[  0.7 -10.6   2.5  16.1 -21.6  22.8   9.7 -70.6  81.6   6.1 -48.1  35.1
  16.0 -27.5 -12.8  -4.0] = q774
[-23.8   0.9 -10.8  42.5 -10.7   9.3 -61.6 -54.3 -23.2   2.1 -32.9   4.9
 -51.8  -9.3  -7.3  41.3] = q314
[ 34.5  -4.5  18.4 -21.8 -25.5  30.6  15.4 -22.9  67.4  16.5 -73.6   5.7
  24.5 -43.6  33.0  -1.9] = q577
[-29.9  50.4 -11.2 -35.7  55.7  18.0  22.2  30.3  43.9 -14.7   2.5  18.3
 -26.9 -17.4  32.9 -18.1] = q572
[ -5.6 -38.4  10.6   3.3 -42.8  21.3  48.4 -17.3  62.1 -26.9  71.4   5.4
  67.4  29.1 -42.7  12.4] = q419
[ 48.4  21.3 -26.9  62.1 -42.8   3.3  -5.6 -38.4  10.6 -17.3  90.3   3.3
  27.2 -43.5 -36.8 -26.3] = q510
[-43.6  -6.4 -24.4  17.9  14.8  42.9 -16.8  35.6  35.4 -39.8  26.3  14.5
 -23.3 -17.6  12.1  -1.8] = q373
[ 74.5  27.9  39.2 -62.1   8.1 -22.1  19.4   0.8  28.3  53.3 -27.6 -39.0
  57.8  12.1  31.7  24.2] = q700
[ 30.6  61.6  22.5 -77.1  51.5 -26.5  33.0   5.6  32.1  35.5 -35.4 -22.3
  50.7  14.0  40.9  23.5] = q986
[-37.8 -31.4 -25.3  28.0 -21.6  20.6  56.5 -19.0  36.3 -42.0  61.4  37.4
  20.7 -11.5 -53.6 -42.9] = q483
asked: [ 50.4 -11.2 -35.7  55.7  18.0  22.2  30.3  43.9 -14.7   2.5] -> q572
asked: [ -5.6 -38.4  10.6   3.3 -42.8  21.3  48.4 -17.3  62.1 -26.9] -> q419
asked: [ 30.6  61.6  22.5 -77.1  51.5 -26.5  33.0   5.6  32.1  35.5 -35.4 -22.3
  50.7  14.0  40.9  23.5] -> q986

[ 44.0  13.2 -61.3 -70.2] -> q732
[-52.0  67.0  40.1  67.0] -> q412
[-52.1 -41.5  18.6 -52.0] -> q587
miss q587: [-52.1 -52.0  18.6] -> [-41.5]
asked: [67.0 40.1 67.0] -> q412
miss q732: [-61.3  13.2  44.0] -> [-70.2]
asked: [40.1 67.0] -> q412
both q587 q412:  -> [-52.0]
asked: [-52.0  67.0  40.1  67.0] -> q412

[-53.8   2.1 -38.9 -32.0 -38.9  45.0  12.4 -16.9   7.4  28.1  14.4] : q944
[  8.1   9.4 -33.8   9.0  14.2  -9.4 -11.4 -73.2  -0.8 -10.5  29.0] : q917
[-69.2 -12.7  20.4 -21.9 -59.8  21.9 -29.3  54.8 -31.0 -38.7 -49.3] : q697
[-53.1 -10.3  20.6 -31.0 -48.9  35.3   6.2  75.8   9.3  11.6 -33.8] : q997
[ 14.4  12.7 -62.0  -7.9  17.4  20.7  28.4 -86.9  -9.7  49.2  63.9] : q310
[-60.1 -11.6  20.4 -31.7 -50.3 -31.1   0.6  75.2  11.1   0.9 -39.8] : q608
[-57.1   2.1 -33.7 -38.8 -42.9  56.9  22.5   2.8   4.3  44.8  14.9] : q902
asked: [-60.1 -11.6  20.4 -31.7 -50.3 -31.1   0.6  75.2  11.1   0.9 -39.8] -> q608
asked: [-57.1   2.1 -33.7 -38.8 -42.9  56.9  22.5   2.8   4.3  44.8  14.9] -> q902
asked: [-38.9  45.0] -> q944
both q997 q697:  -> [-31.0]
asked: [-69.2 -12.7  20.4 -21.9 -59.8  21.9 -29.3  54.8 -31.0 -38.7 -49.3] -> q697

[-12.2  26.3  -8.0  -6.9  18.8 -13.8  16.6  38.7  43.0  19.6   8.6  17.0
   9.6 -16.0  22.2  -0.3  32.3 -10.5   6.7  32.7  32.7   1.2  12.7 -39.9
  13.6 -20.3 -56.6] -> q781
[  1.2  16.1   9.7  -6.9   6.2  -4.9   9.3  -3.4   3.3  27.4   8.6  -5.8
   5.2   5.4 -18.3   7.6   3.5   4.7 -12.6   8.2   8.2  13.3   4.4  -1.6
  -7.8  -5.9 -14.7] -> q366
[  1.2  16.1   9.7  -6.9   6.2  -4.9   9.3  -3.4  -9.9  27.3   8.6  -5.8
   5.2   5.4   0.6   7.6   3.5   4.7 -12.6   8.2   8.2  13.3   4.4  -1.6
  -7.8  -5.9 -14.7] -> q540
[ -7.7  26.3  27.4 -14.8  31.3 -18.3  16.6   7.1  -9.9  17.8  22.7 -13.4
   9.6  16.1  11.4  15.5  13.1  27.4 -17.4  32.7  32.7  37.5  16.8 -39.9
  -7.8  22.8  27.1] -> q58
[ -6.0  26.3  27.4 -14.8  31.3 -18.3  16.6   7.1  -9.9  17.8  22.7 -13.4
   9.6  16.1  11.4  15.5  13.1  27.4 -17.4  32.7  32.7  37.5  16.8 -39.9
  -7.8 -20.3   6.2] -> q22
[-12.2 -14.2 -16.9   8.9  -6.4   8.5 -19.7 -14.0   3.3  19.6  -5.6  -5.8
  -3.6   0.0  -5.9  -8.1   3.5  19.8  11.5  -8.2  -8.2   6.2  -8.0 -27.2
  13.6   8.5  27.1] -> q110
asked: [ -6.0  26.3  27.4 -14.8  31.3 -18.3  16.6   7.1  -9.9  17.8  22.7 -13.4
   9.6  16.1  11.4  15.5  13.1  27.4 -17.4  32.7  32.7  37.5  16.8 -39.9
  -7.8 -20.3   6.2] -> q22
asked: [19.8 11.5] -> q110
asked: [-12.2  26.3  -8.0  -6.9  18.8 -13.8  16.6  38.7  43.0  19.6   8.6  17.0
   9.6 -16.0  22.2  -0.3  32.3 -10.5   6.7  32.7  32.7   1.2  12.7 -39.9
  13.6 -20.3 -56.6] -> q781
asked: [  1.2  16.1   9.7  -6.9   6.2  -4.9   9.3  -3.4   3.3  27.4   8.6  -5.8
   5.2   5.4 -18.3   7.6   3.5   4.7 -12.6   8.2   8.2  13.3   4.4  -1.6
  -7.8  -5.9 -14.7] -> q366
asked: [-12.2 -14.2 -16.9   8.9  -6.4   8.5 -19.7 -14.0   3.3  19.6  -5.6  -5.8
  -3.6   0.0  -5.9  -8.1   3.5  19.8  11.5  -8.2  -8.2   6.2  -8.0 -27.2
  13.6   8.5  27.1] -> q110

[ 77.2  14.1  90.2 -29.0  -1.6] = q723
[10.0 -5.9 95.0 81.2 15.6] = q427
[ 36.7 -39.9 -30.6  60.6  -4.4] = q878
[ 25.9 -53.3  63.5  43.4 -32.8] = q462
[  4.4  43.6 -57.1  28.5  56.9] = q663
[ 24.7  27.2 -19.0 -57.1   2.3] = q977
[-29.0  32.5  74.2  11.1  -1.2] = q905
[  8.9   1.6  31.9 -69.4 -64.6] = q213
[-13.9  40.2  33.8  -2.4  38.2] = q149
asked: [ 77.2  14.1  90.2 -29.0  -1.6] -> q723
both q723 q905:  -> [-29.0]
both q663 q977:  -> [-57.1]
asked: [ 25.9 -53.3  63.5  43.4 -32.8] -> q462
asked: [77.2 14.1 90.2] -> q723

[ 11.8  -4.5  18.4  18.8   9.5  16.6  11.3   2.7  -9.9  74.6  11.1   1.2
  18.1   1.2  -1.9  32.6 -16.4  32.5   1.4  25.2 -29.9 -49.9   2.3] : q506
[ 14.5   2.2  33.4  18.4 -25.2  38.8  39.5 -10.1  23.8  64.0  21.3  15.1
  23.2 -67.8  26.9  -2.9  21.9 -25.9  32.3  10.9  21.4 -33.1  -9.1] : q368
[ 16.1  32.5  21.2  21.1  11.4  -3.3  22.6  -3.8   8.9   3.2  24.7   9.0
  12.1  59.5  -8.8  53.6  -7.9  43.1 -24.1   5.7 -23.0 -11.0 -28.6] : q261
[ -1.3  10.0 -56.3 -43.4   5.8 -27.6  20.7  31.3  -1.6  -7.7 -21.6  -5.4
 -49.2  22.0  30.7  26.8 -20.6  20.5  21.3 -26.2 -37.9 -17.8  -9.5] : q382
[-46.4 -53.6 -36.0 -41.3   8.1  -5.7  21.1  -3.2 -42.1 -18.5 -46.9   1.2
 -46.0  23.2 -31.2  33.5   1.6  47.8 -36.9  15.0  57.4  -3.9  -0.4] : q330
[  5.6 -12.6   3.8   8.5  -1.0 -28.7  -3.3 -22.9 -19.1 -17.5   9.4 -15.6
  18.5 -45.4 -36.4 -13.9 -33.3 -34.1  -9.4  33.9 -25.7 -27.5  39.5] : q298
[-36.0 -41.2 -34.6 -46.5 -15.1   4.5  77.9 -18.7  83.0 -41.2 -25.8  24.0
 -62.7 -26.7  27.7   8.8  24.8 -13.1   8.0   4.6  38.1 -16.4 -20.3] : q573
[  8.7 -30.2  43.1  49.5  19.0 -11.4  -6.4  -3.2 -18.5 -42.1  26.6  -0.4
  60.2  -1.9  -3.3 -10.1   3.0  45.1  19.8  47.0 -32.4  -3.0 -20.7] : q428
[-13.5 -46.7  22.3  23.1   2.4  15.6   5.3  25.8  -2.3 -56.1  -1.2  15.1
  16.9 -12.6  29.8 -22.8  25.6  24.2  55.6  -2.5 -12.5  -5.3 -25.2] : q452
[-22.1 -38.1 -40.0 -32.4  17.6  -8.6 -30.5 -14.9 -45.0  34.7 -32.7 -11.4
 -38.6  29.3 -24.7  29.3 -24.1  25.2 -37.5 -17.0 -11.4 -35.2  30.3] : q56
[-25.8 -42.7 -28.4 -14.5 -15.8  17.7 -37.8  21.1 -27.0  24.2 -26.7   8.2
 -54.3 -12.1  23.6 -14.9  24.7  -2.6  21.7 -28.6  26.5  -4.0  -0.8] : q717
[ -0.9  25.1 -27.5 -15.7  15.7 -25.8 -43.5 -12.9 -46.9  63.3  -5.5 -24.1
   1.5  48.4 -39.7  31.9 -26.5   5.3 -56.7 -11.7 -36.7   2.6  29.0] : q992
asked: [-36.0 -41.3] -> q330
miss q368: [-25.2  39.5   2.2  10.9  26.9  33.4 -67.8  32.3  23.8  23.2  14.5  64.0
  38.8 -25.9  15.1  21.9 -33.1  18.4  -9.1  21.3 -10.1  -2.9] -> [21.4]
asked: [ -3.2 -18.5 -42.1] -> q428
asked: [18.8  9.5] -> q506

[-59.9 -39.3 -29.6 -34.8] -> q325
[ 32.4  29.8  18.5 -44.7] -> q644
[-0.7 -0.5 -0.1  0.5] -> q747
[ 32.4  29.8 -36.8 -44.7] -> q524
[ 34.8 -40.9   2.8  60.2] -> q18
[-23.0 -56.1  43.8   6.2] -> q930
[ 49.1  35.2 -15.1 -24.7] -> q121
[ 50.8  28.5  56.2 -49.9] -> q13
[-14.5 -14.0  44.9  65.1] -> q528
[ 48.8  28.5  56.2 -49.9] -> q994
[ 19.3 -10.9  78.1 -13.9] -> q648
asked: [-14.5 -14.0  44.9  65.1] -> q528
asked: [-0.1  0.5] -> q747

[ 18.2  88.2 -82.1  13.0  -1.9  31.5  88.9  47.5] = q194
[-42.9 -20.9 -71.3  12.3  75.3  41.7 -57.8  51.4] = q810
[-42.9 -20.9 -71.3  12.3  75.3  41.7 -66.6  -6.3] = q836
[ 87.2  86.4 -32.7  80.7 -86.9 -86.8 -89.8  33.0] = q673
[ 87.2  86.4 -94.9  80.7 -86.9 -65.0 -89.8  33.0] = q955
[ 34.0 -68.1  78.3 -86.9  68.3  78.4  29.1  29.4] = q948
asked: [ 18.2  88.2 -82.1  13.0  -1.9  31.5  88.9  47.5] -> q194
asked: [ 34.0 -68.1  78.3 -86.9  68.3  78.4  29.1  29.4] -> q948
asked: [-42.9 -20.9 -71.3  12.3  75.3  41.7 -66.6  -6.3] -> q836
both q673 q948:  -> [-86.9]
miss q948: [-68.1  29.1  29.4 -86.9  34.0  78.3  68.3] -> [78.4]

[-33.5  -8.7  14.4 -38.4  66.7   3.0]  q203
[-26.7 -25.1 -44.2 -11.5   9.7  76.2]  q210
[-26.7 -25.1 -44.2  10.0 -30.2 -15.5]  q974
[-38.4  66.4   3.0  59.5 -42.8 -11.9]  q699
[ -7.2  34.6 -36.5 -20.6  43.0 -11.7]  q484
asked: [-38.4  66.7   3.0] -> q203
asked: [ 34.6 -36.5 -20.6  43.0] -> q484

[ 11.1  12.5 -39.3 -39.4  35.3  51.9] -> q851
[ -3.2 -56.3  75.4 -13.3  50.0  31.3] -> q332
[-60.7 -38.3 -60.2  12.5  33.6  63.6] -> q99
asked: [-60.7 -38.3 -60.2  12.5  33.6  63.6] -> q99
miss q851: [ 12.5  51.9  35.3 -39.4  11.1] -> [-39.3]
both q851 q99:  -> [12.5]

